Here is a tiny trained network, its code and every weight. The questions are about switching its units off for an input and a class, where a switched-off unit gives its printed mean instead of its output.

import numpy as np


def w(rows, s, z=0):
    codes = np.array(rows[::2]) - 128.0
    scale = np.full(codes.shape[1], s)
    scale[-1] = z or s
    return codes * scale


def f(y):
    return np.maximum(y, 0)


def log_softmax(a):
    a = a - a.max(-1, keepdims=True)
    return a - np.log(np.exp(a).sum(-1, keepdims=True))


def net(x, mask):
    res = np.array(x, float).reshape(1, 8) / 4 @ E
    y = f(res @ A[0][:, :-1].T + A[0][:, -1])
    res = res + np.where(mask, y, B[0][:, -1]) @ B[0][:, :-1]
    return log_softmax(res[-1] @ U[:, :-1].T + U[:, -1])


A, B = {}, {}
E = w([
[151,124,137,102,139,123,102,142,153],'x0',
[147,135,104,110,117,139,119,131,139],'x1',
[145,213,213,179,20,85,177,93,236],'x2',
[175,195,76,191,172,24,28,66,89],'x3',
[125,129,114,114,145,127,122,125,157],'x4',
[95,118,147,147,144,111,149,114,118],'x5',
[111,118,160,129,155,111,123,126,138],'x6',
[39,84,66,154,30,97,6,193,167],'x7',
],0.011)
A[0] = w([
[79,24,65,83,180,156,90,139,40,103],'neuron 0',
[118,166,158,122,150,130,124,146,116,101],'neuron 1',
[70,36,178,65,83,233,193,196,173,63],'neuron 2',
[84,84,123,159,44,126,47,156,116,133],'neuron 3',
[55,112,101,159,87,120,75,187,167,139],'neuron 4',
[153,181,185,171,13,57,174,104,248,96],'neuron 5',
[122,91,71,109,195,112,135,205,63,87],'neuron 6',
[136,40,75,109,204,132,91,175,42,78],'neuron 7',
[111,95,131,67,103,155,201,161,146,33],'neuron 8',
[236,170,139,106,206,143,228,89,83,125],'neuron 9',
[116,107,129,94,167,192,85,117,87,69],'neuron 10',
[130,128,161,131,102,134,93,148,87,94],'neuron 11',
[124,165,150,117,140,112,122,196,119,66],'neuron 12',
[178,108,112,117,109,2,89,58,119,50],'neuron 13',
[122,108,161,101,119,175,171,187,157,38],'neuron 14',
[99,207,165,141,74,105,132,136,188,75],'neuron 15',
[180,148,100,175,150,65,75,77,116,25],'neuron 16',
[146,182,158,170,84,102,155,125,186,49],'neuron 17',
[229,191,199,92,219,187,207,82,110,150],'neuron 18',
[186,158,129,158,173,54,69,113,136,57],'neuron 19',
[26,116,114,119,58,93,63,188,141,131],'neuron 20',
[128,220,109,172,166,69,47,120,86,33],'neuron 21',
[135,135,67,136,124,116,172,138,125,99],'neuron 22',
[85,102,120,158,93,122,54,176,150,131],'neuron 23',
[181,146,81,183,163,66,78,76,94,45],'neuron 24',
[128,139,111,119,105,111,143,138,107,69],'neuron 25',
[66,122,114,106,68,90,76,142,112,120],'neuron 26',
[122,135,75,104,95,105,143,101,122,75],'neuron 27',
[126,145,145,126,158,143,104,146,156,88],'neuron 28',
[149,78,166,140,109,161,141,164,138,3],'neuron 29',
],0.01,0.005)
B[0] = w([
[129,152,217,92,78,197,56,119,131,232],'neuron 0',
[116,115,120,145,94,120,131,118,111,137],'neuron 1',
[114,228,74,211,225,66,192,253,45,233],'neuron 2',
[141,69,119,143,145,103,152,86,167,203],'neuron 3',
[166,42,92,141,93,75,163,65,177,202],'neuron 4',
[99,174,228,55,78,225,62,104,150,254],'neuron 5',
[110,149,165,88,63,215,77,94,152,197],'neuron 6',
[62,169,180,69,70,186,75,96,143,224],'neuron 7',
[92,168,92,198,187,112,146,156,94,174],'neuron 8',
[177,17,86,108,96,67,119,65,149,236],'neuron 9',
[116,182,145,99,106,169,94,101,142,171],'neuron 10',
[96,117,138,88,118,113,163,143,137,138],'neuron 11',
[125,123,134,115,136,114,99,133,107,129],'neuron 12',
[143,167,110,148,163,122,133,159,103,189],'neuron 13',
[120,159,93,169,158,106,141,172,65,171],'neuron 14',
[113,142,183,82,123,186,77,105,133,192],'neuron 15',
[91,153,112,143,157,104,155,192,81,194],'neuron 16',
[96,167,174,64,112,154,79,99,114,188],'neuron 17',
[160,42,46,107,96,77,120,66,204,249],'neuron 18',
[85,138,118,170,151,124,170,165,103,194],'neuron 19',
[190,72,58,96,88,79,142,86,173,214],'neuron 20',
[123,172,60,190,201,152,187,171,90,205],'neuron 21',
[137,119,172,143,102,113,143,145,139,134],'neuron 22',
[192,84,113,100,106,66,161,94,151,192],'neuron 23',
[92,190,91,155,204,133,218,194,56,207],'neuron 24',
[149,125,123,133,135,137,141,119,115,129],'neuron 25',
[171,80,137,127,140,65,117,112,130,183],'neuron 26',
[97,132,123,115,150,109,112,143,169,136],'neuron 27',
[169,130,119,108,141,139,126,138,151,131],'neuron 28',
[131,140,132,145,156,120,136,137,100,147],'neuron 29',
],0.0082,0.02)
U = w([
[156,9,87,115,109,54,138,76,163,251],'0',
[132,153,188,92,100,188,97,104,146,143],'1',
[134,169,87,163,148,87,169,196,111,136],'2',
],0.014,0.00025)

Each question gives the input, the list of numbers given to net, and the class t.
The units are the neurons (one row each of A and B). Each row of codes is followed by its name. A weight is (code - 128) times the scale printed after its matrix; where a second scale follows, it is the last column's (A, B and U).
mask holds one flag per neuron, in row order. A switched-off neuron (its flag False) gives its mean, the last column of its row in B, instead of its output. The means were averaged over made-up inputs and are rounded, as every weight is.
A unit's drop is (log p(t) with every unit on - log p(t) with that unit switched off) / (log p(t) with every unit on - log p(t) with every unit switched off).
The circuit of an input: a set's keep is (log p(t) with only the set's units on - log p(t) with every unit switched off) / (log p(t) with every unit on - log p(t) with every unit switched off). Starting from the 12 units with the biggest drops (on a tie, the unit counted first), units are removed one at a time, each time the one whose removal leaves the highest keep (on an exact tie, the one counted first), for as long as the keep stays at least 0.8.
circuit, biggest first: the units of the circuit, biggest drop first
unit that matters most: the unit with the biggest drop
k most important neurons: the k neurons with the biggest drops, biggest first
drop of u: that unit's drop, to one decimal
input [5,8,6,7,2,-7,1,-8], class 0: 2 most important neurons -> [neuron 18; neuron 9]
input [4,-3,-6,6,8,2,-3,0], class 1: circuit, biggest first -> [neuron 7]
input [1,-2,1,4,-1,-6,-7,3], class 2: 4 most important neurons -> [neuron 18; neuron 9; neuron 21; neuron 24]
input [5,-6,6,-7,6,-7,1,1], class 2: 3 most important neurons -> [neuron 2; neuron 0; neuron 14]
input [-3,2,5,-8,5,-8,8,8], class 0: 4 most important neurons -> [neuron 4; neuron 20; neuron 3; neuron 23]
input [-2,2,-8,7,-7,6,-3,4], class 1: 2 most important neurons -> [neuron 0; neuron 7]
input [3,2,5,-6,5,5,8,-1], class 2: 3 most important neurons -> [neuron 2; neuron 0; neuron 7]
input [0,5,-6,3,8,6,6,-5], class 1: 2 most important neurons -> [neuron 7; neuron 0]
input [-8,-4,-7,8,6,6,3,0], class 2: 4 most important neurons -> [neuron 24; neuron 21; neuron 5; neuron 16]
input [-1,3,7,7,3,-1,0,5], class 1: 4 most important neurons -> [neuron 5; neuron 2; neuron 15; neuron 17]
input [8,4,2,-3,-4,-8,-8,-3], class 0: 3 most important neurons -> [neuron 18; neuron 24; neuron 21]
input [3,3,4,4,-5,6,-2,1], class 1: 2 most important neurons -> [neuron 2; neuron 5]
input [-8,-6,-8,1,-7,5,-1,-6], class 1: 3 most important neurons -> [neuron 0; neuron 7; neuron 6]
input [1,5,-1,-8,-8,4,6,-4], class 2: circuit, biggest first -> [neuron 2]
input [4,-3,3,-7,-1,-6,2,8], class 0: 2 most important neurons -> [neuron 4; neuron 20]
input [-3,-6,3,2,6,-1,2,1], class 1: drop of neuron 2 -> 0.3
input [1,-4,5,-3,5,-7,-3,-6], class 0: drop of neuron 9 -> 0.4
input [8,7,3,7,8,5,8,6], class 2: drop of neuron 16 -> 0.4
input [3,-3,4,-7,6,-7,3,2], class 2: drop of neuron 2 -> 1.0
input [6,7,6,8,4,-5,7,3], class 2: unit that matters most -> neuron 21
